(in the rows, 128 means zero)
Here are made-up nodes, facts about them, and rows of numbers that follow some of those facts. Name the node behind each unnamed row.

Some facts about the nodes:
{tikle zirun gera sabriklar dridek ranu drotro zedro plidis guplal buleflal flapir butru stabran druviskik gastom skagum toskes} τ e
{lebitun dretur klistik brafus grostugrel tidrom vaklek dreku trarur turu stinen plazi vuzam furu mavatul trebriner fisor drobir naklol miskan drodri gradra sogranik gudror totru skotrik zibro besur stinotri breski klutrur gotravis zuko vadu grostun drudis broklal klotul loskun boplok pligo groklam stebri tiba vafler} τ b
{ripes neskis gataba plasel broba greva gopam makos drigrim keflun drati meflur skedis grali puzel plebrobri floflos lugrul figros flutrur loples tazok difak skeplom trubir limeten dizer fledul stedas tekodum minom testefen nestom brovar fupatros geflom rodrek fezur nefas grupun zadavu stotra kazel zogim stafuski kanir stunar budir pligrur pubro rudan dragen grolo zasom pludok ziliflo bados zupas riflom tumisker grezul kepul zuzi traski plinu kabrom keskin gadrudral pestodil rebror nevak skima bebrim labrol stabi trasu fomadi stuvur britabrun zuzo pidri boskal ristoval klota flufi} τ a
{zubrer soflol kape turo trupen livum rurom beseskes tuveka ploflo sadok nubri basko zugri tusko trapak briber fluskuflon brabo dugidor lidrimem togrom stide grineskil mifla plodal} τ c
{bosopom gese gobobro zadron bebre tribem zodin nusom flosutra skoni plolu gritruk bagral medrisken} τ d
[tikle] α zadron
[tikle neskis] α trebriner
[tikle] α gobobro
[lebitun] α kanir
[lebitun fupatros] α flosutra
[lebitun brafus skoni] α zedro
[lebitun] α nefas
[ripes] α dizer
[ripes brafus grali bagral] α minom
[ripes] α livum
[ripes greva] α dreku
[ripes britabrun] α zuko
[neskis grali besur stuvur] α gera
[neskis dridek] α ploflo
[gataba basko bagral] α zuzi
[gataba furu] α pidri
[gataba bados] α pludok
[gataba] α briber
[soflol testefen] α puzel
[soflol naklol] α ziliflo
[soflol difak] α drudis
[soflol] α zibro
[dretur dridek] α fomadi
[dretur vuzam] α trasu
[greva] α flufi
[greva plebrobri traski] α gadrudral
[greva gudror kabrom] α brabo
[klistik pligrur stide ristoval] α rudan
[sabriklar stedas ristoval] α mavatul
[sabriklar] α kazel
[gopam furu stafuski] α klotul
[trupen] α stinen
[trupen drotro] α druviskik
[drigrim bagral] α kape
[drigrim] α nusom
[drigrim mifla] α tazok
[dridek drati] α ranu
[keflun skedis bagral] α meflur
[keflun] α bebrim
[brafus] α plinu
[brafus britabrun] α gese
[drotro basko] α lugrul
[rurom] α flutrur
[rurom pligo] α vadu
[skedis zuzo] α beseskes
[skedis] α stinotri
[grali fisor naklol] α skeplom
[plebrobri plolu dugidor] α kepul
[plebrobri toskes] α zubrer
[vaklek naklol] α trarur
[difak testefen dragen] α medrisken
[difak] α keskin
[tuveka gritruk] α trubir
[tuveka] α stotra
[turu grezul] α zirun
[turu stebri] α zadavu
[vuzam] α totru
[vuzam stebri] α broba
[fledul drobir] α figros
[fledul] α turo
[fledul plidis] α broklal
[fledul pligo stide] α geflom
[stedas] α nestom
[stedas] α gastom
[plidis] α stabran
[drobir plolu] α groklam
[naklol] α flapir
[testefen] α pestodil
[gradra] α fezur
[fupatros] α loples
[fupatros stafuski zupas] α grupun
[fupatros] α zasom
[fupatros fluskuflon] α bebre
[rodrek pubro stebri] α zugri
[buleflal] α sogranik
[buleflal gritruk] α limeten
[buleflal] α tumisker
[zodin tiba] α brovar
[zodin] α sadok
[zodin] α bosopom
[trapak] α miskan
[besur] α boskal
[besur kabrom] α klutrur
[besur] α plasel
[besur grolo] α gotravis
[stafuski bagral labrol] α stunar
[budir nevak] α klota
[pubro] α floflos
[butru] α grostugrel
[butru bagral] α drodri
[dragen] α makos
[grolo] α plazi
[grolo] α tidrom
[plolu] α grineskil
[plolu] α plodal
[bados] α tekodum
[zupas] α stabi
[traski] α rebror
[nevak] α vafler
[boplok] α skima
[boplok] α tusko
[stebri] α skagum
[britabrun] α togrom
[zuzo] α skotrik
[zuzo] α loskun
[tiba] α nubri
[tiba] α breski
[ristoval] α zogim
[ristoval] α lidrimem

Named rows:
[100 104  94 158 164 151 145 100 149 148 120 119 104 166 112 148 160  93
 131  98 142 152 145 170 101 167]: bados
[102 128 119 114 118  91 158 135 152 100 118 109 117 130  88 158 141 120
 109 109 113 137  96  83 153 160]: zubrer
[ 90 101 128 142 127  87 160  79 150 146 124 113  90 153  75 117 145  91
 103 102 151  87 101  97 146  96]: stinen
[127 160  97 128 157 101 129  92 162 149 115 104  85 144 109 159  85 100
 100 125 116 142 107  99  78 118]: nusom
[ 71 151 117 142 175 152 166  94 112 156 163 149 164 161 111 153  90 137
 105 135 119 163 127 168  74 188]: neskis
[127 158 141 141 170 173 166  89 134 153 115 173 161 178 104 139 155 141
 129 163 119 136 154 167 157 161]: tikle
[ 87 126 105 146 151 104 122 121 120 136 123 118 103 123 130 165  97  75
  93 102 153 143 111 159  89 131]: tekodum
[144 120  94 151 174 131 124 123 119  80 127 144 163 174 100 152 127 143
 169 138 109 151 113 172 157 152]: tuveka
[153 163  94 117 172 168 123  91  98 153 129 145 111 184 133 121 135 117
 118 135 123 125 144 166 150 131]: butru
[108 135 126 144 146  94 132  89 105 108 136 118 103 147 127 122  82  88
 104  76 124 112 104 115 144 112]: loskun
[ 70 133  87 113 109 141 147 117 120 160 126 118  93 138 105 132 111 101
  92 114 151 150  77 139  87 159]: plinu
[ 60 144 107 114 164 144 167  89 115 153 126 130 173 165  87 148  90 124
 100 133 113 151  94 174  85 200]: stuvur
[125 152  86 123 139  84 104 142 100  78 129 112  93 142 137 157  88 108
  84 111 110 151  81 105 140 100]: beseskes
[101  88 152 157 166 141 152  80 147 149 107 122 141 170  78 115 147  96
 145 103 124  99 129 139 146 141]: gradra
[ 90 135 159 166 132 102 143  92 124 110 126 131 127 126 117 123  90  82
  89  96 128  98 131  92 150 117]: sogranik
[111  75  84 120 168 171 141 106 152 159 129 140  74 155 135  85 152 110
 160 151 156 154 144 166 136 129]: keflun
[153 134  95 145 164 157 132  85 145  89 103 121 161 189  85 164  66  91
 174 143 101 134 144 185 134 176]: gritruk
[143 158  95 137 113 110  95 100  82  89 180 110  86 164 152 118  68  74
  90  84 121 106 104 121 129 110]: klotul
[ 63 161 139 172  95 137  97 144 121 100 103 148 150 109 143 126  75  72
  93 164 163 150  90 154 116 126]: ziliflo
[ 86 159 129 141 126 138  88 110 101 121 105 122 169 164  98 157  92  85
  87 138 113 140  82 150 140 125]: flapir


The same nodes again, as new rows of numbers:
Known rows:
[133 115 145 138 100  88 166 127  60 120 133 126 144 103 121  83  68 144
 132 109 143 145  79 151 155 131]: rodrek
[106 133 119 125 101  91 185 141  90 109 134 136 105 102  96 124  88 147
 132 127 154 111 132 155 146 129]: drati
[134 102  91 104 134  82 196 125  61 139 127 175 123 108 117 129  71 147
 118 157 139  86 118 156 154 112]: kabrom
[ 66 148 153 131 154  91 180 111 102 131 134 181  97 121  82  83  81 138
  74 146 136 107 101 144 101 138]: stabran
[ 71 142 152 136 149 101 173 145  97 123 119 180  91 126 121 115  88 123
 119 136 132 103  93 148 133 116]: plidis
[ 75 138 120 140 128  84 212  89 112 129  92 161 110 126  80  94  86  96
  85 129 165 136 144 115  97 143]: broklal
[ 79 125 130 132 147  79 209  88 110 150  90 173 124 109  79  90  93  99
  76 128 167 133 134 108 106 148]: breski
[114 112 131 149 137  94 182 131  97 144  76 162 124 119 114 107  81  88
 122 110 165 142 108 115 140 120]: vuzam
[ 83 144 121 117 104  73 194  97 104 115 139 144 113  96  77 105  88 148
 100 140 153 116 141 151 111 161]: fezur
[ 84 138 132 112 120  69 188 102 102 134 138 161 124  85  77 105 102 147
  88 138 150 110 120 147 131 169]: pludok
[ 74 124 129 135 150  78 212  90 108 151  87 174 122 108  77  93  98 102
  78 125 167 132 136 110 107 144]: zuko
[135 133 132 146  95  92 168 125  63 106 134 117 135 116 121  87  68 144
 135 116 147 146  88 154 144 128]: pubro
[ 83 132 136 114 119  65 184  99 104 134 138 162 122  88  75 104 101 148
  85 134 148 110 126 148 130 168]: flutrur
[ 80 144 123 120 103  75 194 102 106 114 139 143 113  95  75 108  96 146
 104 138 152 117 139 150 110 163]: tazok
[ 84 142 113 112 104  71 197  92 102 119 138 152 112  99  77 112  89 149
  95 146 147 108 140 151 107 154]: rebror
[112 133 135 128 155 101 195 133 112 118  98 177 125 138 122 126 126 144
 138 125 144 121  91 134 133 159]: fluskuflon
[ 87 135 141 118 157  90 204  83 115 128 122 180 131 137  91 113 125 151
 114 136 140 128 112 125  99 173]: plodal
[ 78 144 124 121 108  73 200 100 104 115 140 144 109  95  75 106  95 150
  97 138 156 113 141 151 109 163]: plinu
[ 80 115  93 105  91  81 191 125 107 129 138 166  98 106 136 132 121 136
 132 148 107  92 143 141 129 110]: plebrobri
[ 88 118 100 160 122  90 198 127  92  95  98 148  89 138 121 119 126 120
 116 125 144  96  87 157 117 127]: zodin

Rows to name:
No name comes twice in this set of rows, the named rows included.
[131  99  90 104 149  91 216 109  76 153  75 180 127 133 129 127  70  90
 104 154 153  94 126 122 138 110] : gudror
[ 81 143 116 111 148  91 215  80 118 113 129 177 118 144 109 125 125 148
 122 145 127 122 138 122  91 156] : zubrer
[ 92 132 110 122 110  92 205 144  91 113 133 143  98  99  91 127 102 149
 130 131 162  99 140 155 146 125] : ripes
[ 67 148 133 119 127 102 182 143 103 113 128 180  88 138 136 128  88 117
 125 150 118  98 121 145 106 111] : toskes
[123 105  96 143 157  97 231 139  72 131  73 160  99 140  98 112  71 133
 119 138 174 101 146 140 134 112] : besur
[ 85 116 103 164 118  90 193 128  93  94  97 147  89 138 126 120 129 119
 117 122 141  98  87 155 117 125] : gritruk
[ 92 137 136 152 148 101 201 132 115 104 108 168 106 143 130 126 129 148
 135 116 148 134 123 133 110 147] : soflol
[ 85 114 150 108 112  66 177 106 113 119 136 165 101  94  75 101  95 146
  88 131 141 105 137 151 140 176] : geflom
[123 110 136 155 130  94 175 128  91 143  77 157 133 121 122  98  74  90
 123 108 162 148  95 113 141 119] : turu
[ 75 131 152 155 160  91 223 135  65 136 119 181  90 131  78  69  69 152
  70 151 172  88 137 156 117 116] : gera
[ 71  93 103 126 120  76 190 116 102 106 101 173  90 126 138 130 136 113
 100 126 114  91  84 146 128 116] : plolu
[103 115 110 113 154  76 220  83 100 152  84 177 128 120  80  92  76 111
  72 145 167 114 137 117 106 128] : klutrur

Now the same nodes, written a new way:
Known rows:
[128 132 119 125 127 110 132 124 117 132 122 132 120 116 132 147 141 126
 122 136 115 121 130 124 126 134 124 139 127 140 115 113 138 137 106 118
 115 121 121 132 116 126 142 110 122 127 113 117 118 130 128 118 117 120]: fomadi
[129 124 128 140 124  50 131 119 130 108 119  74 161 129 132 161 127 106
 157 103 146 140 139 125 124 123 156 130 104  92  53 128 137 126 106 117
 211 109 118 145  65 124 141  77 110 130 115 138 105 124 126 113 137 135]: neskis
[129 133 122 120 132 115 131 123 119 141 121 140 117 112 131 144 142 132
 121 137 113 118 128 124 129 134 122 142 130 140 123 114 135 135 107 120
 113 129 123 128 119 127 140 117 125 128 116 117 121 129 129 119 114 122]: flutrur
[127 132 123 119 133 104 128 122 117 140 122 132 131 114 125 145 141 129
 125 134 118 114 129 125 129 136 128 142 128 133 105 111 131 132 103 113
 116 128 120 134 108 126 140 106 123 127 117 118 121 135 128 117 117 120]: plasel
[125 135 134 118  94  84 128 102 156  84 110 125 131 133  99 162 131 118
 172 121 145 121 149 122 127 116 124 120 145 129 237 167  98 132 121 143
 131 106  98  80 142 132 139 110 151 140 134 133  84 126 137 109  83 129]: plebrobri
[133 133 126 125 148 102 145 119 136 155 120 112 147 113 145 146 146 105
 142 113 135 132 131 115 140 118 129 133 117 112 115 127 143 116 116 136
 174 135 133 109 107 133 137 133 124 138 123 128 106 119 138 121 129 145]: ripes
[130 125 129 111 129  89 129 128 117 141 119 115 129 114 144 156 132 139
 132 130 124 132 133 130 123 137 152 144 120 118  64 124 151 139  91 115
 167 133 116 134  63 127 137 103 117 136 117 121 128 114 125 119 138 122]: skeplom
[126 134 111 139 126 115 136 125 112 136 123 130 114 117 134 145 144 115
 118 138 111 119 131 120 126 132 116 136 125 148 120 106 136 136 108 117
 100 112 122 148 129 122 145 109 120 126 108 115 116 133 125 117 120 121]: broba
[124 127 120 104 128 135 136 114 105 132 131 136 136 125 124 137 136 150
 117 128  99 123 133 122 131 131 119 134 124 128 104 117 136 132 129 107
  82 130 127 133 137 127 133 136 132 146 124 134 144 127 123 122 131 112]: grostun
[129 137 123 100 135 152 137 118 112 154 145 129 102 119 168 135 147 133
 125 134 118 132 116 126 133 136 122 135 121 148 124 127 165 143 128 129
  88 138 102 149 139 132 124 134 139 142 116 119 122  87 129 138 130 119]: medrisken
[130 133 121 116 136 118 134 124 117 150 122 139 121 111 136 142 144 131
 120 138 114 118 128 123 130 134 123 143 130 140 119 113 138 134 106 121
 116 133 125 124 116 128 139 124 125 129 116 115 122 129 131 121 117 124]: kanir
[132 127 112 134 143 103 139 113 123 142 134 131 101 126 163 144 139 121
 142 116 129 150 128 111 137 113 113 116 113 118 132 125 146 121 127 151
 117 137 139 127 138 152 125 159 134 130 117 130  98 118 130 145 127 143]: drotro
[129 132 121 118 133 112 128 122 118 136 117 141 121 117 124 141 142 128
 119 134 113 119 125 126 129 135 118 143 129 139 119 111 138 135 112 118
 115 131 128 126 127 129 141 112 123 123 118 116 120 136 131 122 106 122]: stabi
[132 133 122 111 142 121 134 125 120 152 114 146 118 113 137 140 146 129
 115 134 113 124 121 125 134 132 118 146 126 139 114 113 152 133 110 125
 124 143 136 114 125 134 138 129 123 126 121 113 126 131 134 127 112 127]: zuzi
[137 137 129 162 147  77 143 110 144  97 147 127 102  87 141 124 142 154
 131 108 109 121 137 110 121 115 125 146 122  91 136 113  81 124 154 141
 196 110 132 133 144 123 128 130 113 110  90 140  81 118 134 122 107 130]: ristoval
[131 134 121 114 140 123 136 126 119 154 119 144 117 110 140 142 146 130
 117 137 112 122 126 122 133 132 119 144 129 142 123 115 147 133 108 125
 117 136 129 117 122 131 139 131 125 130 118 114 122 125 133 124 117 126]: lugrul
[126 133 122 115 138 111 130 120 120 149 125 137 140 112 119 139 146 123
 126 136 119 104 130 123 134 135 122 139 134 137 127 110 122 126 105 116
 102 132 120 127 119 125 142 115 129 127 121 119 116 139 132 115 112 122]: flufi
[124 134 114 123 136 127 143 120 127 129 137 137 128 135 168 135 138 119
 132 118 133 155 128 119 131 113 125 120 115 119 140 140 155 127 126 132
 170 133 126 137 125 141 136 162 134 119 106 141 115  89 133 109 133 135]: soflol
[124 126 120 103 128 135 135 114 104 133 132 135 139 126 124 137 135 149
 118 127  98 121 133 122 132 131 119 134 123 126 103 116 134 131 128 106
  85 130 127 136 135 127 134 135 132 146 124 135 143 125 123 121 130 111]: tidrom
[125 132 132 104  91  98 118 112 136  94 110 146 106 128 104 161 128 147
 147 141 127 117 143 131 117 135 128 134 152 148 208 154 110 150 104 127
 101 115  96  98 127 130 138 102 146 136 129 119 110 127 130 114  87 111]: kepul

Name these rows:
No name comes twice in this set of rows, the named rows included.
[123 137 120 132 166  89 141 105 136 175 135  98 221 115  97 131 158  65
 161 106 152  83 135 108 157 116 121 120 126 106 130 104  85  83 116 120
 121 127 127 128 124 121 145 115 133 130 130 138  88 160 142 100 115 145] : kabrom
[135 133 126 134 130  85 120 109 137  87  89 133 134 146  84 137 137  97
 125  93 128 146 111 133 135 117  96 140 108 117 112 111 157 129 157 127
 161 128 161 107 181 143 141  88 108  89 130 125 101 180 143 136  61 138] : gopam
[122 127 122  97 136 134 135 110 106 149 135 134 162 122 116 132 141 142
 125 126 106 108 134 120 138 131 120 131 128 122 108 114 122 120 125 105
  74 137 125 130 134 126 134 138 137 150 129 137 140 132 126 116 129 113] : dreku
[123 138 125 123 153  92 139 103 142 160 130 107 206 118  93 137 155  75
 166 111 150  86 138 110 153 116 119 119 134 112 168 119  82  91 116 127
 113 127 119 112 134 125 144 121 141 136 134 136  86 152 143 102 106 142] : greva
[129 136 126  94 144 145 133 116 111 161 146 127 123 119 157 130 146 131
 126 128 121 127 113 129 136 139 127 138 120 140 101 118 160 137 125 121
  93 145 104 151 129 131 124 126 136 138 119 122 124  96 129 136 127 118] : gese
[133 134 122 136 136 104 143 118 135 130 116 120 123 119 138 148 144 108
 135 115 127 136 131 116 134 117 118 133 117 122 134 127 143 125 128 139
 161 121 136 112 135 133 139 126 123 129 118 127 102 124 136 123 115 141] : bados
[123 123 121 107 122 117 131 114 102 124 132 121 150 129 120 141 130 149
 124 124 105 124 135 125 128 133 130 132 120 117  82 117 136 132 124  99
  96 126 123 145 118 124 134 119 127 146 121 137 145 128 120 119 136 110] : trebriner
[125 128 120 112 131 130 137 112 107 125 139 140 131 116 129 130 136 160
 115 127  93 119 134 120 129 129 118 137 125 120 112 113 121 130 138 110
  93 127 128 138 143 124 131 141 130 143 116 137 139 121 123 123 129 111] : mavatul
[126 126 121  99 134 139 137 115 105 141 128 140 139 124 128 135 138 149
 114 127  99 126 128 123 135 130 117 136 122 126 100 117 145 129 130 109
  88 140 135 125 138 130 133 144 132 148 127 132 149 124 125 124 132 115] : drodri
[133 132 126 108 140 113 121 121 121 131 100 151 122 126 108 135 142 125
 110 121 114 130 112 134 136 134 108 150 122 134  99 105 161 134 125 118
 126 149 147 110 147 139 139 108 115 107 127 113 125 161 138 133  86 126] : stunar
[131 129 121 113 144 140 156 113 121 148 129 121 142 122 154 140 142 129
 128 111 110 145 134 112 143 112 116 127 110 108 119 134 156 118 144 134
 139 136 144 105 141 135 130 168 134 159 128 140 130 106 132 127 144 137] : lebitun
[134 134 123 131 144 109 148 121 134 148 120 119 131 112 149 146 146 108
 137 117 128 135 133 113 138 117 123 133 117 119 128 128 145 121 121 141
 167 129 134 109 117 133 138 136 125 137 119 127 104 116 137 122 125 144] : britabrun
[136 138 133 153 151  74 129 110 134  87 164 153  80  65 133 106 140 201
 113 122  88  96 132 116 110 131 132 165 137  90 124  92  46 135 151 123
 173 117 124 155 140 115 122 125 110  96  76 137  87 124 130 124  99 107] : rudan
[128 136 127 128 125  93 136 109 143 122 118 117 149 124 114 149 142 104
 155 117 139 118 140 117 136 117 121 124 132 122 179 139 109 119 122 136
 138 117 117 102 134 129 140 118 138 136 127 130  93 132 138 112 102 136] : traski
[129 133 123 115 136 114 132 124 118 147 122 138 123 112 131 143 143 129
 121 136 115 116 128 124 130 135 125 143 130 136 115 113 134 132 105 118
 116 133 124 125 113 128 140 119 125 130 117 117 122 128 130 120 117 122] : dizer

